In the rows, 128 means zero.
Rows lie near named flat spaces through zero. A row that begins with a name and a colon came from that space; any other row is followed by the name of its block's space that it lies nearest.
jhqd: [196 142 122 140  81 166 146 120 101 122 128 164 137 143  85 133 128 137
 146 114 101 140 138 120 127 138 168 178  58 136  81]
fqlf: [117 134 131 120 138 130 113 168 144  92 104 141  82 144 136 148  90 129
 118 101 171 123 137 108 166 180 123 108 145  99 103]
fhqs: [145 133 146 163 165 112  97 164 172 120 127  91 122 137 144 117  79 137
 125  81 140 141 134 117 120  92 114  96 162 102 148]
jlgl: [ 71  92 132  73  94 100 131 127  80 132 123 180  91 121 122 108  87 124
 127 128 155 114 107 152 168 191 105  91 139 132 110]
fhqs: [ 73  74 140  50 118 105 113 149 118 160 132 144  96  93 140 102 102 132
 123 146 153 130 113 149 144 170 117 129 153 118 135]
fqlf: [122 179 112 163 151 139 127 117 175 107  81 131  88 218 128 184 129 137
 142 107 158 129  88  78 106 131 120  94 140 142 128]
tzgz: [127 109 142 129 128 107  99 177 124 111 135 143 113 110 132 109  79 131
 118 100 149 126 152 140 166 131 112  88 144  91 124]
fhqs: [161 157 129 144  98 170 126  95 131 124 116 140 114 155  80 118 133 139
 151 125 106 157 140  99  96 103 146 137  94 190  77]
jhqd: [123  84 129  51 111 107 114 185  57 119 135 160 122 130 148 134  85 133
 136 103 167 128 150 163 173 208 145 101 102  85 129]
tzgz: [ 99 153 114 169 133 131 101 130 130  75 110 159  70 146  94 126 108 125
 128 115 159 113 118 102 158 124 104  66 156 144  85]
jglj: [105  79 141  80 100 112 110 131 129 172 135 170 118  99 115  92 123 139
 115 157 130 133 129 130 120 112 108 123 139 140 151]
tzgz: [157 141 116 153 141 153 104 142 144  95 115 149 104 147 102 141 129 136
 118 117 148 124 139  81 126 122 137 127 127 127 118]
jglj: [135 138 107 157 153 139  96 128 159 133 129 125 124 141 112 137 174 139
 134 155 130 131 113 100  90  57 130 122 137 139 156]
fhqs: [227 157 123 175  95 159 148 103  88 107 122 158 151 189  81 134  93 141
 150  64 101 141 131 103 106 128 163 141  57 148  99]
jlgl: [ 69  70 104 103 179  71  92 157  62 110 153 122  93 107 139  98  66 122
 135  93 182  91  51 162 161 173 118  86 181  80 164]
fhqs: [108 122 119 120 147 130 118 107 135 145 135 108 133 121 128 121 164 129
 132 159 123 130 114 123  94  96 127 131 144 155 153]
jglj: [152  87 142  75  88 122 137 139  87 165 146 151 154 110 127 107 109 137
 135 125 111 143 141 159 128 150 146 155  88 119 134]
jlgl: [106 137 154 121 118 127 127 139 194 151 105 119  95 131 138 126 103 135
 128 127 130 149 121 120 128 127 109 133 151 128 107]
jlgl: [151 114 122 131 174 123 129  98 121 170 164  45 186 115 146 105 154 131
 151 130  91 145  97 147  54  72 156 170 129 144 188]
jhqd: [149  78 145  48 138 115 119 165 120 189 146  84 150 125 164 118  95 148
 156 107 127 164 109 161  92 154 167 178 108  96 169]
jlgl: [133 161 115 178 169 133 102 143 143  99 137  76 128 133 132 134 143 126
 150 119 127 135 128 133 120  78 137 104 140 123 120]
fqlf: [130 136 148 107 116 138 158 107 139 133 108 119 120 143 136 130  95 126
 123 105 125 139 131 117 125 181 129 150 126 147 105]
tzgz: [133 131 134 151 101 133 163  94 151 126 106 180 116 128 106 129 116 122
  89 127 124 101 115  92 143 154 103 154 137 133 120]
jglj: [ 70  96 121  88 101 102 120 141  87 128 135 179 106  98 125 117 133 120
 121 162 149 107 125 159 175 153 105  91 138 118 121]
jlgl: [102 153 127 152 165 127 144  91 170 149 132  56 151 120 156 133 174 117
 134 157 103 133 107 135  89  84 122 147 157 151 151]
tzgz: [160 129 155 130 126 133 154 114 117 131 140  82 156 108 137  99  81 121
 130  85  99 144 146 145 124 152 143 163 118 134 106]
jhqd: [ 99 134 131 132 121 115 123 155 132  94 110 162  95 131 135 142 105 121
 109 120 161 109 144 125 182 164 101  83 148 103 107]
fqlf: [132 143 119 171 135 113 141 132  96 109 150  96 141 110 131 119 109 115
 152 102 109 117 100 176 158 127 139 133 119  97 101]
jlgl: [135  91 135  87 110 110  91 189 134 167 139 153 124 124 135 124 119 151
 143 136 138 149 131 151 128 103 134 118 112  88 154]
fqlf: [178 127 147 148 142 153 126 115 150 125 131  97 131 115 109  95  88 133
 118  89 112 144 139  95 100 124 145 175 132 144 115]
fhqs: [155 150 150 165 127 140 127 142 147  88 121 125 128 117 125 119  94 121
 103  95 127 129 186 110 156 132 116 111 136 123  96]
fqlf: [103 117 128 114 133 111 126 134 146 131 110 157 110 145 140 144 121 130
 106 132 156 113 117 109 136 148 103 104 153 117 156]
jhqd: [ 77  95 120  80 128 101 129 119  90 128 116 163  91 146 129 125  91 127
 124 118 169 108  84 127 144 194 111  96 152 132 141]
tzgz: [144 119 121 142 120 124 117 152 131 142 149 135 147  99 124 125 155 131
 131 151 111 125 130 149 135  86 136 148 113  96 139]
jglj: [166  88 124  84 102 125 119 181  77 102 127 213 139 130 128 150 115 134
  89 117 165 104 187 113 175 190 135 114  95  77 152]
jglj: [136 110 141  96  94 116 146 130  96 146 131 149 145 130 135 122 104 130
 132 116 120 134 138 153 139 158 130 126 102 123 127]
jhqd: [133 148 126 151 160 133 109 150 162 123 133  80 133 126 145 138 148 130
 140 131 125 141 136 132 116  88 137 128 138 115 132]
fhqs: [128 136 116 133 127 150 150  66 124 160 149  96 170 101 117 116 208 120
 137 186  79 134 121 136  77  76 145 180 113 181 139]
jlgl: [158 144 116 180 154 131  89 177 123  62 124 140  95 144 109 134  83 132
 125  74 164 115 137 104 165 131 132  88 137  88 105]
tzgz: [ 93 114 141  83  93 103 125 146 104 133 112 174 108 155 139 133  96 133
 132 121 153 134 143 146 156 164 103  61 124 131 121]
jglj: [116  94 134  94 171 119  92 154 134 127 135 103 115 112 143 109 103 134
 114 116 159 131 137 112 115 137 127 118 166 120 162]
fqlf: [ 92 130 126 111 148 127 153  78 103 133 138  75 141 111 142 112 140 111
 139 138 113 127 108 149 110 149 133 144 144 168 123]
tzgz: [ 99 126 126 121 132 106 127 146 141 132 118 141 122 140 152 151 135 127
 120 138 147 116 121 135 145 134 107  98 144 103 151]
fhqs: [119 115 128 127 128 121 119 103 127 161 145 117 146 114 119 100 151 132
 136 153 106 138 118 137  91  72 121 123 134 159 153]
fqlf: [109 118 145  54  75 118 169 116 117 178 113 159 157 151 162 159 157 130
 130 164 117 143 153 155 125 166 121 126  91 141 146]
jglj: [138 157 144 144 130 142 157 106 131 112 115  82 107 142 125 118  66 121
 151  73 117 144 102 133 132 179 145 159 125 143  66]
fhqs: [104  85 156 100 101  93 144 110 112 167 151 144 170  75 143  83 124 119
  95 151 103 121 161 160 134 110  89 109 145 138 165]
tzgz: [130 108 145 104  65 119 131 104 112 166 124 196 139 141 101 104 126 140
 124 146 109 142 152 128 113  97 101  88 104 172 136]
jhqd: [167 119 146 129 112 129 125 160 148 136 128 146 143 120 132 128 110 136
 111 114 123 135 163 122 138 123 128 141 114  97 136]
tzgz: [160 135 127 108 107 152 103 152  94 109 126 142 117 156 106 130 114 142
 158 108 135 157 163 127 126 134 158 106  84 145  89]
fqlf: [ 75 121 118 106 172  97 139 115 136 127 107 115 116 164 170 159 124 121
 112 123 169 103  88 114 121 173 102  94 176 122 184]
fhqs: [145 113 139 123  96 122 135 126 109 150 142 141 141 113 115 102 107 132
 139 120 104 139 126 153 130 119 133 140 105 127 116]
jlgl: [143 164 125 158 132 161 160 106 196 132 106 119 129 129 131 166 179 123
 107 160 112 121 123  91 116 126 134 199 128 127 121]
jglj: [132 116 124 113 128 141 113 127 116 141 141 109 110 112 105 101 116 135
 157 125 120 146  99 138 111 123 155 163 119 141 102]
jlgl: [106 130 124 122 134 122 114 153 109  98 129 126 109 120 135 130 116 121
 132 122 149 122 140 144 164 152 126  99 136 113 104]
fhqs: [162 104 101 105 100 151 122 115  40 106 138 184 113 139  71 113 113 135
 146 111 137 120 111 118 132 171 168 147  78 147  97]
jhqd: [181 116 123 103  50 150 141 142  44  82 117 252 130 149  84 143 109 130
 104 110 144 110 200 110 187 200 138 103  55 125  86]
fhqs: [118  98 132  77 157 127 115 138 143 159 128  92 109 128 143 119 104 140
 140 118 145 145  89 122  96 155 148 168 145 123 150]
fqlf: [106 144 118 128 109 138 110 151 123 103 121 155  93 126 113 139 143 127
 140 148 143 128 141 135 164 131 128 103 119 126  80]
fqlf: [121 136 156  97  95 133 166 111 152 153 104 129 123 142 143 135 103 128
 126 120 117 145 134 129 129 175 122 150 119 143 104]
tzgz: [ 87 156 107 196 174  92 110 154 165 127 150  76 148 107 164 148 187 116
 142 165 119 110  98 174 140  37 105  93 165  79 163]
jhqd: [140 134 127 159 139 110 100 192 131 112 143 107 115 119 136 127  91 132
 156  94 135 134 113 167 165 111 139 114 125  63 107]
jglj: [151 106 131  87 109 154 101 145  78 102 130 152  92 125  89  99  78 138
 141  96 148 145 150 115 139 177 159 132 103 148  75]
jglj: [ 81 136 145 125 145 110 133 102 146 143 117  76  94 143 138 102  73 126
 156  96 129 146  74 143 111 141 113 109 167 158 107]
jlgl: [145 199 144 181 111 163 118 153 224 115  98 118 112 151 128 165 166 135
 134 149 113 160 182 104 131  66 119 114 118 135  77]
fqlf: [104 104 131 100 117 113 108 163 143 140 124 167 115 115 137 134 140 133
 109 157 150 121 145 128 149 124 107 105 141 104 149]
jhqd: [151 168 154 164 122 142 138 125 189 146 128  83 167 122 148 133 162 128
 129 145  85 159 181 134 105  59 121 131 121 143 123]
jglj: [172 153 171 138  87 143 182  94 146 133 107 129 156 146 133 124  83 124
 109  87  94 146 176 114 126 162 118 144 104 155  99]
jlgl: [126 129 115 125 130 136 160  73  97 138 139 113 160 122 125 126 166 116
 129 150 104 118 113 133 103 132 139 159 117 162 140]
jhqd: [149 131 148 131 118 136 145 118 165 161 130 106 150 114 136 120 133 131
 124 134  97 145 137 129 106 107 131 170 122 132 132]
jhqd: [124 144 124 128 133 129 131 112 130 157 131  79 124 155 129 125 122 136
 184 116 108 158  73 156  90 108 152 144 113 147 113]
tzgz: [116 126 139 143 170 101 123 145 140 135 152  55 157  98 170 114 118 119
 133 115 117 131 127 166 127 102 123 122 158  99 155]
[141 120 103 141 170 116  66 209 108  75 134 140 103 143 133 150 110 137
 131  98 184 114 139 121 163 128 139  73 137  64 145]
jhqd
[ 83  75 114 107 156  88  92 143  93 138 160 134 133  83 134  94 138 125
 115 154 147 104 112 152 134  99 106  90 168 112 184]
fhqs
[128 117 107 150 193 116  71 195 144  91 138 109 106 118 142 141 123 133
 119 113 175 110 122 114 146 111 132 106 166  65 161]
jhqd
[133 135 131 122  92 129 140 114 103 135 121 149 119 154 110 124 105 133
 154 112 118 141 114 142 129 141 133 116  99 148  96]
jglj
[161 149 121 157  90 136 151 115 134 140 117 169 141 160 109 152 146 135
 136 132 107 127 115 122 124 110 131 141  88 125 123]
jglj
[143 163 139 189 114 113 120 139 146 131 134 111 144 146 127 122 116 132
 157 108  99 148 133 159 128  54 113  78 117 124 112]
jhqd
[141 117 129 117 117 140 118 134  97 120 143 126 120 105 106 101 108 129
 142 117 122 137 134 141 137 139 149 146 112 134  93]
tzgz
[105 187 148 155 130 150 154  77 217 150  94  83 127 159 144 149 170 125
 130 158 100 156 138 100  82  84 104 126 149 191 114]
jhqd
[108 133 136 126 114 113 141 111 139 139 113 153 138 151 141 141 140 127
 111 141 130 123 143 120 124 119  94  83 138 146 154]
fhqs
[130 115 115 129  83 148 120 120 130 147 135 187 108  95  77 110 164 134
 129 178 111 123 113 122 133  96 134 168 106 138  99]
jglj
[181 137 121 162 106 151 113 149 146 116 122 180 127 138  94 141 143 141
 115 130 125 126 152  94 132  94 135 137 100 113 122]
tzgz
[ 89 140 121 102 107 124 153 105 140 151 106 151 124 157 143 164 171 126
 131 170 130 125 112 130 123 142 114 120 122 146 137]
fhqs
[ 96 145 134 131 118 123 156  65 133 158 128 106 155 134 135 120 168 119
 136 163  93 137 124 141  92  90 107 112 134 189 139]
jlgl
[138  83 115  81 127 138 127 118  68 137 153 132 131  93 107  98 122 128
 134 131 127 123 106 137 120 167 164 184 110 133 128]
fhqs
[ 74 176 119 158 136 128 135 109 138 103 116  97  99 140 133 141 144 113
 155 140 128 128 106 149 147 124 115  93 147 152  78]
jhqd
[135 143 104 165 152 132 113 130 154 134 138 121 155 128 131 153 207 129
 124 175 117 118 129 119 103  52 128 128 129 120 172]
jglj
[ 87 125 111 153 163  99 120  95  97 117 140 103 122 133 125 105 114 119
 141 114 135 110  76 141 117 110 109  81 167 149 148]
jlgl
[133  98 135 101 128 115 115 123  77 138 147 115 129 125 117  86  76 134
 151  91 126 143 113 150 114 139 140 114 123 145 127]
jlgl
[ 93 143 120 152 115 118  93 186 167 107 113 170  71 126 120 148 131 133
 132 147 158 120 122 133 182 108 105  85 144  84  93]
fqlf
[198 125 151  90 122 171 152 102 102 127 128  96 161 138 123 114  99 133
 127  87 107 160 180 103  89 179 174 185  86 170 111]
fqlf
[139  97 140  98 116 110 114 179 131 135 128 166 138 120 148 138 116 136
 102 127 149 123 168 130 154 141 117 110 125  81 161]
jlgl
[132 107 122 122 112 122 115 127  92 134 144 151 129 116 104 103 120 132
 138 128 122 127 119 142 129 113 132 120 116 134 126]
fhqs
[121 119 159  94 134 111 167 108 167 181 118  83 156 137 177 132 108 128
 121 117 112 144 114 137  96 153 119 161 142 128 167]
fqlf
[ 69  93 121  99 121 102 136  93 113 150 130 167 127 105 128 113 155 119
  98 175 137  99 111 127 128 129  89 106 162 151 169]
fqlf
[134 144 131 158 107 120 135 136 158 122 105 179 123 156 126 154 130 131
 106 128 136 115 139 106 146 116  98  95 129 113 138]
tzgz
[ 98 111 144  68 113 127  93 199 182 124  88 191  70 145 146 164 117 144
  96 146 191 133 173  91 165 170 103  91 148  95 130]
fqlf
[122 160 139 176 161 123 122 110 191 143 124  70 139 141 143 125 139 130
 135 127 108 145 118 119  86  56 109 111 161 149 149]
jlgl

Rows lie near named flat spaces through zero. A row that begins with a name and a colon came from that space; any other row is followed by the name of its block's space that it lies nearest.
ff-sd: [123 127 132 143 129 134 128 133 134 128 123 127 137 125 123 129 137 116
 139 138 125 133 123 129 131 126 144 130 127 134 123]
bz-zm: [139 104 122 105 145 178 134 132 141 204  87  87 125 138 184 135 138 160
 100 154 148 140 177 136 139 157 126 165 152 110 133]
cc-hm: [140 127 135 135 122 125 113 121 123 122 133 145 124 123 117 124 137 130
 156 118 116 120 121 132 131 117 146 107 134 152 123]
ff-sd: [160 146 118 165 141 104 112  87 121 103 126 142 154 123 112 136 156  95
 198 132 122 101  84 123  94 144 147  97  94 138 140]
ff-sd: [ 98 128 168 159 157 144 151 128 145 149 108 134 179 110 100 129 152 109
 165 150 136 161 128 109 139  99 181 141 137 134 108]
qm-bn: [117 123 103 134  99 107  84 151 126 135 133 103  99 143 120 110 108 128
 123 126 114 156 157 150 147 148 105 114 133 148 101]
bz-zm: [ 70 101 118 139 132 110 120 174 159  93 132  86 101 137 107 152 116  84
  80 145 125 134 125 134 127 151  92 140  92 124 127]
qm-bn: [ 99 108 177 116 177 169 163 144 154 144 128 137 116  90 128 131 134 140
 106 124 126 118 138 105 131  82 167 139 157 146 115]
bz-zm: [ 96 127 128 146 132  99 135 138 142  87 137 121 132 132 102 143 121  91
 117 134 130 125 101 124 113 132 114 128  95 117 131]
cc-hm: [139 117 111 124 137 143 122 144 154 125 151 120  96  99 137 121 121 138
 120 117 101 103 122 137 122 105 141 108 150 164 111]
qm-bn: [ 37  73 155 134 145 141 190 193 231 152 127  79 146 113 114 152  98 123
  63 153 138 164 137 140 145  67 163 163 162 128  77]
cc-hm: [127 144 105 118  82 108 104 145  97 112 144 131 116 147 117 110 108 132
 112 117 120 154 144 138 153 140  90 128 127 123 127]
cc-hm: [122 136 127 133 109 110 147 129 154 159 140 129 150 124 124  98  91 157
 132 119 128 162 140 143 138  82 156 120 174 133  75]
ff-sd: [169 129  70 126 156 118  87 105 122 111 132  93  89 124 153 145 143 108
 138 129 118  77 114 127  82 194  77 107  83 132 161]
bz-zm: [143  96 103  96 122 152  94 152 144 147 148 109  79 109 137 129 129 162
 121 106  99 117 158 142 150 118 117 106 163 179 119]
qm-bn: [151 115 102 112 131 167  55 156 103 156 128 104  51 113 150 104 140 146
 124 121  92 124 184 137 154 164 107 111 147 183 121]
cc-hm: [ 98  97 196 115 186 144 202 112 178 143 111 141 133 114 148 156 120 144
  91 127 159  91 110 113  94  84 172 144 141 107 126]
ff-sd: [101 115 116 121 115 149 155 165 157 159 116  91 139 139 150 130 110 136
  74 153 141 160 151 142 148 127 122 170 146 102 115]
bz-zm: [148 153 145 115 136 135 145 107 110 133 151 171 144  97 115 102 126 158
 156 100 119 130 127 107 134  77 155 113 163 144 116]
qm-bn: [166 155  92 144 112 127 147 117 142 139 137 124 144 124 161 103 106 138
 128 136 123 118 106 149 107 118 148 126 146 117 109]
ff-sd: [145 152 122 155 140 116 173  84 135 132 102 128 205 144 140 147 143 104
 157 159 163 126  86 120  92 143 144 151  97  71 150]
qm-bn: [176 135 144 110 107 121  95  95  66  68 142 192 102 138 114 143 162 128
 167  92 114  71  94 119 125 142 115  92  98 147 186]
qm-bn: [146 145  66 150 122 138 159 134 173 176 118  72 169 130 175 112 104 130
 108 169 137 151 126 154 111 137 137 159 146  93  99]
bz-zm: [191 149 146  96 145 163 148  73 108 209 120 165 154 103 165  92 131 209
 173 102 136 132 162 115 134  84 175 118 201 137 109]
cc-hm: [ 90 105 156 133 215 169 190 140 208 183 116  90 132  76 155 129 115 138
  92 149 138 122 140 110  98  82 180 151 166 130  84]
cc-hm: [162 135  85 120 156 128 135  91 125 125 113 100 150 136 156 164 154 111
 135 146 149  96 105 115  86 184  85 143  81  86 182]
qm-bn: [172 168  94 151  98  89 159  87 130 108 137 143 172 148 149 118 105 123
 144 133 140 107  71 147  87 128 137 121 114  87 130]
bz-zm: [139 158 156 118 118 154 117 127  81 176 123 162 125 118 133  70 119 172
 140 113 122 172 182 118 169 102 155 131 182 143  95]
bz-zm: [128 115  96 152 142 118  85 124 142 155 104  78 132 137 126 139 147 104
 163 153 128 145 146 136 122 180 112 121 106 139 122]
bz-zm: [108 121 134 133 112 124 135 147 128 108 119 122 116 152 135 138 119 111
  90 141 137 125 120 140 129 146 115 146 107 106 139]
ff-sd: [ 91 117 165  99 175 152 130 138 128 168 131 128 120  91 104 115 131 158
 126 109 128 165 185  90 156  93 131 133 167 152 104]
bz-zm: [106 133 146 132 121 124 166 138 128  91 126 141 139 143 129 143 120 105
  88 139 144 116  97 125 118 126 124 154 102  89 150]
qm-bn: [172 110 120 109  88 131  85 127  97  72 148 163  78 140 127 151 153 129
 143  99 100  65  97 147 134 143 114  91 108 165 175]
qm-bn: [117 136 153 124 185 130 112 106 103 149 109 125 103 117 132 117 135 127
 131 125 140 128 162  96 111 156 113 129 115 125 128]
ff-sd: [173 150 103 152  91 122 127 112 107  90 125 145 142 152 148 135 141 103
 143 143 126  93  76 149 109 156 132 127  94 108 162]
cc-hm: [132 155  94 139  92 113  80 144  92 131 140 122 128 133 104  93 123 123
 151 126 109 178 158 133 162 145 103 119 134 145 108]
ff-sd: [125 107  72 102 201 150 111 131 154 163 113  42  89 111 170 154 136 120
  86 149 138 110 165 109  91 199  57 150 100 111 151]
cc-hm: [144 130 111 132 120 126 131 114 123 124 113 119 151 148 140 148 143 115
 135 144 142 120 111 132 118 158 115 140 102 102 156]
cc-hm: [157 129 121 129 120 128  85 118  96  95 136 148 105 126 115 136 158 115
 166 114 107  98 114 126 129 149 119  99 106 159 157]
[125 131 143 137 114  97 160 114 145  93 142 154 144 136 118 137 111 122
 126 118 135 105  83 136 106  99 146 116 120 115 127]
qm-bn
[110 101 158 109 132 146 140 154 136  96 137 143  80 124 136 146 124 129
  78 116 121  87 116 130 127 114 129 130 125 138 145]
cc-hm
[139 126  50 128 142 139  80 151 156 172 147  61 118  91 125 109 128 135
 152 133  95 164 171 132 141 140 103 112 156 173  91]
ff-sd
[103 134 167 130 117 105 161 115 135 154 120 148 162 141 115 111 100 151
 129 121 151 166 140 128 138  90 155 134 156 109  94]
cc-hm
[ 82 111 174 136 141 155 131 167 129 126 115 131 105 122 118 126 133 114
  97 140 125 141 147 121 152 118 147 148 131 139 119]
cc-hm
[ 83 140 134 165 125  96 121 145 122  92 121 117 137 145  96 130 123  74
 121 150 134 152 116 124 124 153 112 139  84 109 124]
bz-zm
[ 70 126 121 159 113  77  87 172 132  61 159 116  94 127  63 124 110  73
 121 121 100 147 118 130 137 133  99 103  93 159 104]
bz-zm
[103  93 125  89 175 121  81 143 139 138 146  95  42 103 121 130 113 148
 100  94 112 114 180 114 123 142  79  98 135 172 113]
ff-sd
[125 112 181 139 146 126 109 120 102  67 119 168  72 137 124 151 152  95
 126 119 122  59  93 123 103 151 137 106  80 144 166]
ff-sd
[136 125 105 121 142 122 130 118 136 129 121 103 121 136 149 142 125 123
 111 136 139 111 124 129 103 159 100 135 107 106 144]
ff-sd
[170 135  75 116 122 106  84 111 114 109 150 115  88 127 139 126 123 131
 140 108 109  93 121 137 104 163  84  93 111 145 142]
ff-sd
[191 158 124 131 126 143 152  77 101 119 125 171 180 123 142 136 163 133
 182 128 135  96  83 116 109 121 155 126 121 111 168]
bz-zm
[134 140 121 163  88  94 148 114 147 119 125 136 180 151 118 127 116 114
 156 142 136 140  89 154 121 113 159 123 125 111 111]
ff-sd
[123 122 126 124  92  75  53 123  79  88 134 139  82 165  91 131 128 114
 150 102 119 131 143 136 141 177  73  90  90 148 142]
qm-bn
[125 147 134 126 184 133  70 116  84 175 109 108  71 112 140  83 125 138
 134 123 125 150 203 101 123 177 100 118 130 146 103]
qm-bn
[166 140 129 125  96 113  80 119  83  80 159 178  83 124 110 111 134 133
 162  89  93  92 109 135 134 122 129  77 126 175 137]
ff-sd
[150 172  61 126  67  95  51 141  59 111 156 123 115 143  98  86 119 124
 154 113 101 181 163 133 167 170  60 110 119 142 124]
cc-hm
[128 164 144 159  62  98 113 142  69  39 146 187 121 158  97 113 125  85
 129 123 112 119  80 140 142 134 127 120  88 121 149]
bz-zm
[131 119 188 103 110 107 109 108  74  69 137 200  89 147  99 143 141 134
 138  84 127  87 111 116 135 123 119  98 105 142 168]
cc-hm
